Each row of numbers stands for one thing and depends on some of the facts below. Use the named rows to name the rest.

Facts:
pobrar: π 157; Θ 926
vebobun: η bigefos fledir; π 157; Θ 926
skipla: π 157; Θ 834
ritre: π 157; Θ 704
bruduk: π 157; Θ 459
brufeklis: π 327; Θ 926
deflok: π 157; Θ 926
mari: π 327; Θ 704
skadil: η roflikik mupla; π 157; Θ 704
steklok: π 157; Θ 354
grufak: η pliplos fatrul pladrer; π 157; Θ 834
selel: π 157; Θ 459
skirer: η vekos fostor; π 157; Θ 459
drubres: η maten; π 157; Θ 459
zanik: π 327; Θ 704
trestogra: η grozabral zotufil; π 157; Θ 926
bridrol: π 157; Θ 18
brota: π 157; Θ 459
stonol: π 157; Θ 459
kotror: η sare; π 327; Θ 704
mubron: π 157; Θ 18
zogi: π 157; Θ 834
pluses: π 327; Θ 926
rida: η bruduk trezer mari trudor; π 157; Θ 926
regor: η trezer zotufil fatrul pubuk; π 157; Θ 704
fatrul: π 157; Θ 926
gegrodok: π 157; Θ 704
sare: π 327; Θ 459
momok: π 327; Θ 704
mupla: π 157; Θ 605
skudrimak: η vulo vilar fatrul mubron selel popon; π 327; Θ 605
skatriba: π 157; Θ 18
roflikik: π 157; Θ 704
romum: π 327; Θ 605
siklor: π 157; Θ 926
feber: π 327; Θ 926
zumak: η bridrol skobra; π 157; Θ 834
vifezis: η pladrer siklor; π 157; Θ 354
tetor: η pobrar trebak; π 157; Θ 926
bidruke: η plutros gruno; π 157; Θ 459
seritrak: π 327; Θ 354
totrol: η graflor skipla romum; π 157; Θ 18
tubodrun: π 327; Θ 18
rutil: π 327; Θ 18
dabol: π 327; Θ 354
fuskil: η zotufil stonol seritrak; π 157; Θ 834
fatros: η pluses; π 157; Θ 18
graflor: π 327; Θ 704
trudor: π 157; Θ 704
popon: π 157; Θ 605
kalidron: π 327; Θ 926
plinek: η tople; π 327; Θ 605
trebak: π 157; Θ 704
brepi: π 157; Θ 18
tople: π 157; Θ 926
fledir: π 157; Θ 459
stalake: π 327; Θ 605
nisu: η bisok; π 157; Θ 704
tilek: η brota brufeklis; π 327; Θ 459
pliplos: π 157; Θ 459
kitrik: π 157; Θ 704
skobra: π 157; Θ 605
bisok: π 327; Θ 18
grozabral: π 157; Θ 605
mobren: η ritre pluses plutros; π 327; Θ 459
pladrer: π 157; Θ 18
togromil: η pliplos feber zanik brepi; π 157; Θ 704
bigefos: π 327; Θ 926
vekos: π 327; Θ 926
tizal: π 157; Θ 605
lugarur: π 157; Θ 605
fostor: π 157; Θ 605
pubuk: π 327; Θ 834
daple: η skatriba; π 157; Θ 18
poklek: η kalidron; π 327; Θ 605
gregrudrul: π 327; Θ 926
kove: π 157; Θ 704
plutros: π 157; Θ 926
maten: π 157; Θ 834
kagem: π 157; Θ 834
linal: η kagem; π 157; Θ 18
bebazi: η pliplos kitrik; π 327; Θ 18
trezer: π 157; Θ 926
dilo: π 157; Θ 18
gruno: π 327; Θ 926
skugril: η masko tizal rutil; π 157; Θ 18
nilak: π 157; Θ 704
brore: π 157; Θ 605
sefle: η kove; π 327; Θ 605
vilar: π 157; Θ 704
teke: π 327; Θ 459
tatrok: η bruduk; π 157; Θ 704
zeflu: π 157; Θ 459
povis: η fatrul stonol gegrodok gruno; π 157; Θ 18
drutri: π 327; Θ 834
zotufil: π 157; Θ 354
masko: π 157; Θ 926
fuvak: η vekos brufeklis brore; π 327; Θ 459
vulo: π 157; Θ 605

Some things and their rows:
[ 11   5  36  17 -67  -7  16 -44 -17  -3 -17  15 -15  30   4   9 -22  -2
   8 -19  15 -17  11 -12  24 -44  12 -12 -23 -24  -2]: stalake
[-12   0  28  16 -64 -24   3 -22 -11   3  -1  12  -2  17  -1  -1 -18   3
  -3 -22  20 -22   3 -10   2 -32   8  -7 -17 -25  17]: drutri
[ 61  12 -22  15 -28  -7  15  12 -32  -4  -6  13  -7  15   6   2 -24 -18
  29 -21  27 -30  26 -10 -11  -6  21  47  -4 -11  -1]: steklok
[-14  -9 -81  14 -55 -11 -11  31 -33   3  19   8   7  -5  19  34  22  11
  15 -23  46 -35  -1 -14 -34  13  -9  36  -7 -25  25]: pliplos
[ 44  10 -21  15 -35  -6  13  -9 -20  -1  56  10   8  24 -11 -11 -23  -9
   8 -10  20 -35  27   2 -25  -5  22  21  -2 -16  17]: daple
[ 22   6  51  17 -57 -10   3  -8 -21   1   7  15   9  26 -10  -5 -18  -3
   4 -23  26 -34  16  -7  -2  -3   5   9  -7  -7  19]: bisok
[-26  -2  23  15 -61 -14   7 -17 -12   0   7  22  -8  28   2  28   1  -4
  -5 -12  14 -33  -1 -17  -5  -7  -4  -2 -22 -20  24]: pubuk
[ 27  11 -52  14 -34   9  13 -38  -9 -10  42   7  13  20  -8 -11 -32   0
   5 -22  15 -49  27   9 -24  -4  22  29   4  -7   1]: skugril
[ 10   7 -55  11 -36  -1  12 -12 -16 -12  36  17 -10  25   4  34   9 -12
   5  -6  15 -34  11 -21 -34 -15  -4  20 -16 -17  22]: trezer
[ 30  10 -38  15 -44  -9  15 -19 -14  -5  28   8  -2  18  -1  -2 -20  -2
   8 -21  18 -25  21  -4 -18 -29  27  13  -9 -30  10]: vebobun
[ -6  -3  14  20 -82  -9   1  -5 -38   5  -8  19  -2  24  17  29  -3   8
  22 -14  35 -30   4  -6  24   7   0   6 -14 -20  13]: feber
[  6   3  32  16 -65  -9   6 -18 -12  -3 -17  15  -2  16   1   3 -13   5
   6 -29  26 -22   9 -16   9 -30   6   3 -16 -18  11]: bigefos
[  5   7 -65   9 -45  13  18 -76 -16 -15 -14   3  -8  21  10   9 -17  -2
   6 -22  16 -30   9 -13  -1 -58   1  10 -17 -15 -15]: tizal
[  2   6  29  22 -71 -10  22 -34 -18   0  16  27 -19  44   5  29 -20  -7
  16  -8   6 -26  17   4  23   0  23 -12 -23 -32   7]: skudrimak
[ 10   0 -49  11 -43   7  12  -4 -30  -6  22  14  -6  29  11  40  16 -12
  14  -9  26 -33   9 -20 -31   2 -10  22 -19 -21  13]: fatrul
[ 12   0 -48  14 -54  -3   7  -9 -40  -1  23  11  -3  25  13  30   1  -5
  18  -2  31 -30  10  -9 -12  -6   0  19 -14 -24  10]: siklor
[  8   4  32  17 -65  -9   4 -17 -12  -2 -11  14  -3  14   2   5 -11   2
   5 -31  26 -21  10 -12   6 -29   7   3 -15 -19  10]: kalidron
[ -3   3 -28  15 -32 -21  -4  22  -3  -3  66  -7   4 -11   7   6  -3   5
  16 -19  21 -20  31 -12 -66 -21  23  27  -7 -29  13]: skirer
[ 29   1 -26  11 -47 -24   7   3 -23   7  36   7  -3  24  -7  -5  -6 -12
  -5 -11  28  -9   3 -17 -18 -48  15   1 -21 -38  28]: skipla

Name these rows:
No name comes twice in this set of rows, the named rows included.
[ 55  -9 -18  19 -65 -13  -2  -6  -3  -5  44  14  -3  19  10  43  -9   8
  49 -18  40 -43  34   7  30  24  25  52   1 -28  10] => togromil
[ 42   6 -25  18 -28   4  23   5 -17   1  71  17   5  43 -10  17 -10 -18
  14  -3  13 -45  30   4 -40  34  25  30  -7 -23  15] => povis
[  4   2 -43  14 -36 -11  18 -18  -4  -2  54  14  -9  31  -5  23  -8 -13
  -2  -5   7 -32  14  -5 -37  -9  19  11 -19 -35  19] => fuskil
[ 17  -5  46  17 -40   9  18  -7   2   1 -27   8  -3  28   1  12   2  -4
   9 -46  31 -24  12 -27 -17 -14  -1   9 -26 -26 -10] => pluses
[ 54   9 -39  19 -42  -6  18  24 -47   2  11  22  -9  26   9  22 -22 -17
  42  -5  28 -37  26   4  -2  31  22  51  -3 -15   6] => vifezis
[ -3  -2 -59  17 -55 -15   9 -12 -30   5  56  15  -5  33   8  28  -8  -7
  10   4  19 -36   9   6 -13  11  18  11 -13 -35  21] => grufak
[ 31  -2 -27  11 -24  18  23  -8  -7  -3  -3   1  -2  31   1  20   9 -14
  10 -34  30 -27  14 -25 -47 -18   1  25 -24 -30  -9] => plutros
[ 53   2 -13  13 -38 -14   2 -16  25 -22  53  18  -8  12  -5  39  -2   1
  27 -26  19 -43  36  -9   5 -12  18  50  -3 -17  15] => tatrok
[  6  -4  35  16 -47   8  15  -2  -6   0 -17  17  -6  31   3  30   8  -5
  10 -35  26 -29   9 -23 -14   1  -4  10 -26 -23   2] => gruno
[ 27   0 -34  15 -50   2   7   4 -48   3  45  15   9  34   3  24   0 -11
  16   5  32 -45  14  -4 -21  26  -3  31  -7 -12  23] => pladrer
[ 73 -13   2  11 -25  13  11  -8  31 -12   1  -2   1  20  -1  32  11  -4
  33 -51  42 -36  34 -25 -11 -10   8  58 -15 -29 -15] => ritre
[ 57 -10  -9  12 -33   6   6  -9  18 -16  23   9  -5  21   2  51  16  -3
  35 -34  36 -43  29 -21  -4  10   4  57 -14 -23   0] => gegrodok

Now the same things, written a new way:
Some rows with their names:
[-25   6  -9   0  -3 -40 -11   5   9  -5  -6  37  31 -11  30 -17  18  -5
 -21  -4  -8   7   6 -30  -8   4  -2]: sefle
[ 14  12  37  -9 -18  -9 -18  20  -2 -22   0  13 -17 -47   9   8 -31  -7
  34  17  -4 -17  23 -18   4  29   1]: tilek
[  1  -1   0  11  -6 -14  16 -21 -20 -12   0   4  -9   3 -13   6   2   3
 -16   7 -12   4 -13  -5 -11 -11 -20]: ritre
[ 21 -27 -16   8  -2  24  22   6  -6 -18  -2  -2   6  -9  12  16  13 -15
  29  29   0  31  24   4  -5   1   4]: rida
[-13  11   2  12 -19  -1  11 -28 -10 -17  -8  14  10 -16 -10   5  15  -5
  -1   9  -6  11   4  -3  -9   2 -13]: nisu
[-16  -1  -4  -9  15  14 -17  24  35  26  -4   2  20  47  30 -27  -7   8
 -10 -20  19 -31 -26   4  -4 -13  28]: bisok
[-29 -16 -13   4   2 -37  14  -6  -7  16   2  16  13   4  -3  -2  26   4
 -26 -13 -20  17   5  -8  -8 -12 -11]: mupla
[ 26   6  25  -8  16 -18 -22  17  -8 -18   2   0 -24 -40  11   0 -26   0
  24  16   6   2  -3  -6   6  13 -15]: teke
[ 15   8  13  -5  14 -23 -22  14  -2  -9  -2   0 -11 -19   9  -4 -26  -1
  14   8   9   1 -13  -6   1   7  -6]: feber
[  9  -3   7  -1   6   0   1  -4  -7   0   3  -6 -21 -20 -15   9   0   0
  14   3  -2   9   5  12  -2  -2 -11]: pobrar
[ 19  -7  15  -8   5  -1   1   1 -16  -8   6 -13 -30 -36 -22  13  -5  -1
  24  12  -4  13   8  11   2   6 -19]: zeflu
[-18 -13 -27 -13  -4  27  -1  13  18  38  -1 -24  24  62 -12  -9   9   4
 -14 -23  13 -10 -14  13   2  -8  30]: pladrer
[ -5 -15  14 -21  10   5 -18  35  12   8   1  -1  11   6  18 -21 -10   9
  -2   0  10 -20 -22  -3   0   6   2]: dabol
[ -3  12  14  12   4 -40 -10   0 -12 -19  -8  13   7  -6  12  -5 -22   5
  -4  10   5   4 -25 -15  -5   2 -12]: zanik
[-10   0   7  16  -4 -17  17 -21 -17  -9  -3   5  -2  -7 -13   7   1   5
  -5   4  -7  12 -10   2  -8  -8 -17]: roflikik
[ 37  12   3 -15  14  -9 -22   8   1 -19   3   8 -29  -9  15  -8 -18  -7
  -6  13  -4 -17 -17 -18 -12  -3 -17]: pluses
[ 23  23  -9  19  12  29   0 -21  18   5  -3 -19 -26  18  -9  15 -21  -6
  16 -11  14  -7   1  33   0 -16  24]: kagem
[-24  -3 -22 -12 -10  49   2   1  32  29  -4  -3  25  44   0 -13  27  -2
  -8 -20  10 -21   0  14  -5 -12  28]: linal
[  1 -21 -17  24 -13   5  30 -11 -15 -27 -10  14  21   3  12  14  15 -12
   9  31  -5  33  11  -5 -16  -5  -2]: tatrok

Rows to name:
No name comes twice in this set of rows, the named rows included.
[ 32  33   3  19  22   8 -20   0  23  -6  -6 -12 -21  20  22   3 -47  -4
  14  -5  24 -21 -12  14   5  -8  29] => drutri
[ -4 -11   1  20  -2 -15  23 -13 -21 -13  -3   3   2   1  -6  12   0   4
  -3  13  -6  18  -8   0  -9  -9 -14] => trudor
[-30 -15  -7   8   5 -29  18  -8  -8  14   6  15  17  -3   4  -4  30   9
 -30 -15 -18  16   8  -8   2  -9 -11] => grozabral
[ 15  -7  22  -6  -2  -2   3   3 -16  -5   7 -10 -32 -36 -23  16 -12   0
  25  10  -9   5  15   8   2  10 -15] => brota
[-11 -26   3 -20   0  24   4  19   4  20   6 -12   5  11 -13  -7  11   9
  -3  -5   0  -9  -9  15  -1   2  -2] => steklok
[ 42   5  -3 -20 -13  26  -2  -7 -16 -22  12 -10 -31 -26 -16   9  11 -12
   3  21 -13  -1  17 -12   4  17 -22] => bidruke
[-16   2 -15   2  -9 -41  -8  13  -5  -6   0  22  41   3  30 -15  12  -1
 -33  -1  -6  11   7 -40  10  16   3] => skudrimak
[ 21  33 -13  16  -2  42  -4 -25  25  -2  -6 -12 -17  13  -5  14 -10 -15
  18  -7  14  -9  13  27   1  -6  28] => zumak
[-15 -21  14 -10   6  37  11  11   5  14  12 -15  14  -6   4 -13  25  18
  -6  -9   5 -12   0  14  23   6  -5] => zotufil
[  9  -1  24  -9 -28  10   4   3 -10 -11   4   2 -25 -42 -22  22  -9  -9
  33  12 -15  -7  36  -1   4  23  -2] => skirer

